Below is a small trained network, with its code and all its weights. Each question gives an input and a class and asks what happens when units are switched off, that is, made to give their printed mean instead of their output.

import numpy as np


def w(rows, s, z=0):
    codes = np.array(rows[::2]) - 128.0
    scale = np.full(codes.shape[1], s)
    scale[-1] = z or s
    return codes * scale


def f(y):
    return y / 2 * (1 + np.tanh(0.7978845608 * (y + 0.044715 * y**3)))


def log_softmax(a):
    a = a - a.max(-1, keepdims=True)
    return a - np.log(np.exp(a).sum(-1, keepdims=True))


def net(x, mask):
    res = np.array(x, float).reshape(1, 8) / 4 @ E
    y = f(res @ A[0][:, :-1].T + A[0][:, -1])
    res = res + np.where(mask, y, B[0][:, -1]) @ B[0][:, :-1]
    return log_softmax(res[-1] @ U[:, :-1].T + U[:, -1])


A, B = {}, {}
E = w([
[123,116,121,89,190,183,206,61,129,63],'x0',
[89,121,254,127,153,203,152,162,92,150],'x1',
[14,101,155,94,66,60,111,134,118,54],'x2',
[188,102,100,46,136,62,176,215,67,114],'x3',
[116,190,54,85,64,195,80,119,71,142],'x4',
[83,110,74,171,111,105,185,118,64,165],'x5',
[150,93,168,76,79,116,154,51,154,196],'x6',
[136,28,102,137,101,193,128,148,153,99],'x7',
],0.008)
A[0] = w([
[94,102,142,120,121,88,109,112,119,86,108],'n0',
[100,160,99,176,173,131,102,184,120,86,63],'n1',
[123,67,117,156,80,149,102,180,133,154,152],'n2',
[123,171,79,62,92,183,82,119,85,133,104],'n3',
[146,115,167,154,149,89,145,132,161,117,93],'n4',
[67,135,144,94,114,96,122,115,114,97,29],'n5',
[106,134,138,185,120,134,86,60,145,120,62],'n6',
[139,100,158,70,86,108,125,80,159,176,64],'n7',
[79,134,98,174,130,107,184,111,77,173,114],'n8',
[117,166,103,175,152,152,120,191,123,56,37],'n9',
[149,129,59,132,124,89,126,80,143,102,86],'n10',
[94,159,124,186,128,144,125,93,172,111,47],'n11',
[96,119,152,133,132,159,155,135,101,145,91],'n12',
[152,48,124,117,82,174,124,143,155,127,106],'n13',
[124,133,97,101,179,157,186,84,109,62,62],'n14',
[139,133,89,170,108,106,126,91,148,98,85],'n15',
[132,131,114,117,149,146,151,74,124,79,81],'n16',
[161,69,112,140,119,153,131,127,157,104,143],'n17',
[151,71,152,184,185,44,160,122,185,125,4],'n18',
[118,106,144,143,167,91,126,122,140,121,15],'n19',
[98,85,101,175,100,119,193,108,70,176,123],'n20',
[108,127,163,117,153,170,148,119,81,118,176],'n21',
[163,132,72,141,126,71,112,79,185,105,62],'n22',
[185,160,188,40,127,137,50,130,201,78,118],'n23',
[131,113,133,62,86,147,118,91,126,180,75],'n24',
[139,104,153,97,86,102,163,84,163,189,55],'n25',
[175,117,103,155,151,172,136,134,134,159,129],'n26',
[203,150,120,148,162,137,135,118,115,178,57],'n27',
[72,91,128,109,100,125,109,138,138,93,51],'n28',
[125,254,175,99,170,43,128,91,109,166,58],'n29',
[147,137,144,168,90,78,67,179,134,192,88],'n30',
[137,124,132,83,144,104,137,144,86,126,40],'n31',
[126,127,122,80,154,133,159,82,141,120,93],'n32',
[184,104,95,86,125,93,152,168,116,108,53],'n33',
[71,141,139,95,78,95,122,121,148,94,31],'n34',
[140,131,133,84,123,120,175,191,112,125,31],'n35',
[161,125,135,93,140,94,134,144,89,119,49],'n36',
[105,136,196,135,112,162,139,162,107,170,93],'n37',
[113,144,127,165,133,138,122,93,148,128,53],'n38',
[106,114,141,119,105,102,137,120,97,96,21],'n39',
],0.012,0.0032)
B[0] = w([
[167,135,125,163,147,145,153,121,149,147,180],'n0',
[183,111,130,105,153,86,110,90,45,102,203],'n1',
[92,105,131,128,102,92,143,99,194,100,188],'n2',
[98,157,166,114,12,195,197,154,86,83,222],'n3',
[126,165,116,117,71,154,142,141,98,108,174],'n4',
[209,144,139,155,149,159,162,131,170,151,184],'n5',
[107,107,77,41,115,165,122,103,121,194,205],'n6',
[173,138,133,115,157,90,108,94,60,113,195],'n7',
[125,149,49,137,137,134,80,202,133,110,198],'n8',
[166,128,122,138,139,72,94,78,27,123,198],'n9',
[94,127,222,164,159,119,118,180,111,138,206],'n10',
[121,111,100,72,125,159,114,90,113,193,194],'n11',
[101,133,162,137,148,122,117,152,115,133,158],'n12',
[66,83,109,178,134,110,120,85,131,107,184],'n13',
[150,137,140,83,83,48,106,124,236,107,201],'n14',
[99,129,161,128,170,126,108,147,136,134,178],'n15',
[130,136,128,93,98,76,138,121,184,131,177],'n16',
[84,100,113,169,117,126,138,102,131,112,179],'n17',
[108,169,142,111,17,194,171,139,80,89,216],'n18',
[151,150,117,116,96,156,149,129,110,133,145],'n19',
[123,152,44,148,153,116,61,198,104,112,205],'n20',
[110,120,194,134,141,106,128,155,143,138,183],'n21',
[98,106,231,148,184,126,138,185,123,135,213],'n22',
[104,165,10,158,161,112,64,245,110,133,233],'n23',
[155,134,139,116,123,111,124,94,68,110,180],'n24',
[179,127,131,103,154,96,100,104,49,114,196],'n25',
[185,130,125,179,168,157,180,104,155,135,191],'n26',
[228,151,120,167,158,176,185,120,165,153,201],'n27',
[180,127,127,183,160,158,175,105,157,131,178],'n28',
[40,19,105,213,107,115,141,62,155,69,254],'n29',
[164,170,158,47,110,61,129,122,249,118,231],'n30',
[119,110,124,105,129,164,116,107,134,166,156],'n31',
[152,153,132,114,122,77,96,126,152,124,171],'n32',
[91,110,115,82,148,172,103,85,119,194,192],'n33',
[200,141,129,153,151,170,180,112,157,153,191],'n34',
[95,124,129,105,132,157,113,79,128,192,168],'n35',
[116,118,120,76,136,160,114,112,135,162,163],'n36',
[106,124,222,119,170,126,138,170,129,146,199],'n37',
[140,113,104,80,124,161,136,111,125,158,162],'n38',
[155,144,110,139,154,152,146,119,141,138,152],'n39',
],0.019,0.0094)
U = w([
[202,164,102,194,181,170,192,105,161,159,86],'0',
[72,103,94,40,142,184,96,85,118,255,22],'1',
[100,195,139,117,28,176,169,151,75,82,168],'2',
[175,140,131,118,163,55,90,70,26,94,89],'3',
[130,166,133,77,106,42,109,126,222,114,135],'4',
[95,170,29,169,163,128,69,217,121,126,116],'5',
[70,120,229,145,192,124,124,182,115,163,198],'6',
[59,43,81,208,126,112,136,68,155,85,255],'7',
],0.0091,0.0023)

Each question gives the input, the list of numbers given to net, and the class t.
The units are the neurons (one row each of A and B). Each row of codes is followed by its name. A weight is (code - 128) times the scale printed after its matrix; where a second scale follows, it is the last column's (A, B and U).
mask holds one flag per neuron, in row order. A switched-off neuron (its flag False) gives its mean, the last column of its row in B, instead of its output. The means were averaged over made-up inputs and are rounded, as every weight is.
A unit's drop is (log p(t) with every unit on - log p(t) with that unit switched off) / (log p(t) with every unit on - log p(t) with every unit switched off).
The circuit of an input: a set's keep is (log p(t) with only the set's units on - log p(t) with every unit switched off) / (log p(t) with every unit on - log p(t) with every unit switched off). Starting from the 12 units with the biggest drops (on a tie, the unit counted first), units are removed one at a time, each time the one whose removal leaves the highest keep (on an exact tie, the one counted first), for as long as the keep stays at least 0.8.
units of the circuit, in order: the units of the circuit, biggest drop first
most important unit: the unit with the biggest drop
top k neurons: the k neurons with the biggest drops, biggest first
drop when u is switched off: that unit's drop, to one decimal
input [8,-2,3,7,-4,5,-5,2], class 4: units of the circuit, in order	[n14]
input [7,-8,1,8,-2,8,-4,-2], class 1: top 4 neurons	[n33 n35 n23 n36]
input [1,-4,-1,-5,6,5,-3,3], class 2: top 2 neurons	[n3 n23]
input [5,-6,5,-6,7,6,1,4], class 2: top 4 neurons	[n3 n23 n33 n30]
input [-5,6,0,7,-2,8,3,0], class 5: top 4 neurons	[n20 n8 n6 n11]
input [7,3,-6,-1,-4,8,3,2], class 5: top 4 neurons	[n20 n8 n30 n2]
input [-3,5,1,-4,1,5,3,-1], class 5: top 4 neurons	[n20 n8 n22 n10]
input [4,2,5,4,3,1,7,6], class 3: top 4 neurons	[n29 n7 n24 n25]
input [-4,4,2,-8,-2,-3,7,-3], class 1: top 2 neurons	[n6 n11]
input [8,-5,0,8,6,1,-1,-4], class 1: top 4 neurons	[n33 n35 n30 n31]
input [-7,0,0,5,-7,-1,3,-7], class 2: top 2 neurons	[n18 n4]
input [0,3,7,-8,7,5,2,-4], class 1: top 3 neurons	[n6 n11 n27]
input [1,4,-2,-6,6,-7,5,4], class 5: top 3 neurons	[n23 n18 n33]
input [4,6,3,-7,0,-7,8,-6], class 3: most important unit	n7
input [2,-8,-4,-3,-6,-1,6,5], class 6: top 2 neurons	[n22 n10]
input [-4,2,-1,-1,8,0,7,8], class 2: top 2 neurons	[n3 n29]
input [-2,5,3,-5,3,-7,1,7], class 5: drop when n23 is switched off	3.3
input [-8,7,-5,-7,7,-1,-7,-1], class 4: drop when n35 is switched off	0.1
input [-6,2,-6,-2,-6,-7,-5,1], class 5: drop when n34 is switched off	0.8
input [8,5,-4,-7,5,-8,-4,-6], class 4: units of the circuit, in order	[n14]
input [2,5,-2,4,-4,-3,8,6], class 3: drop when n0 is switched off	0.0
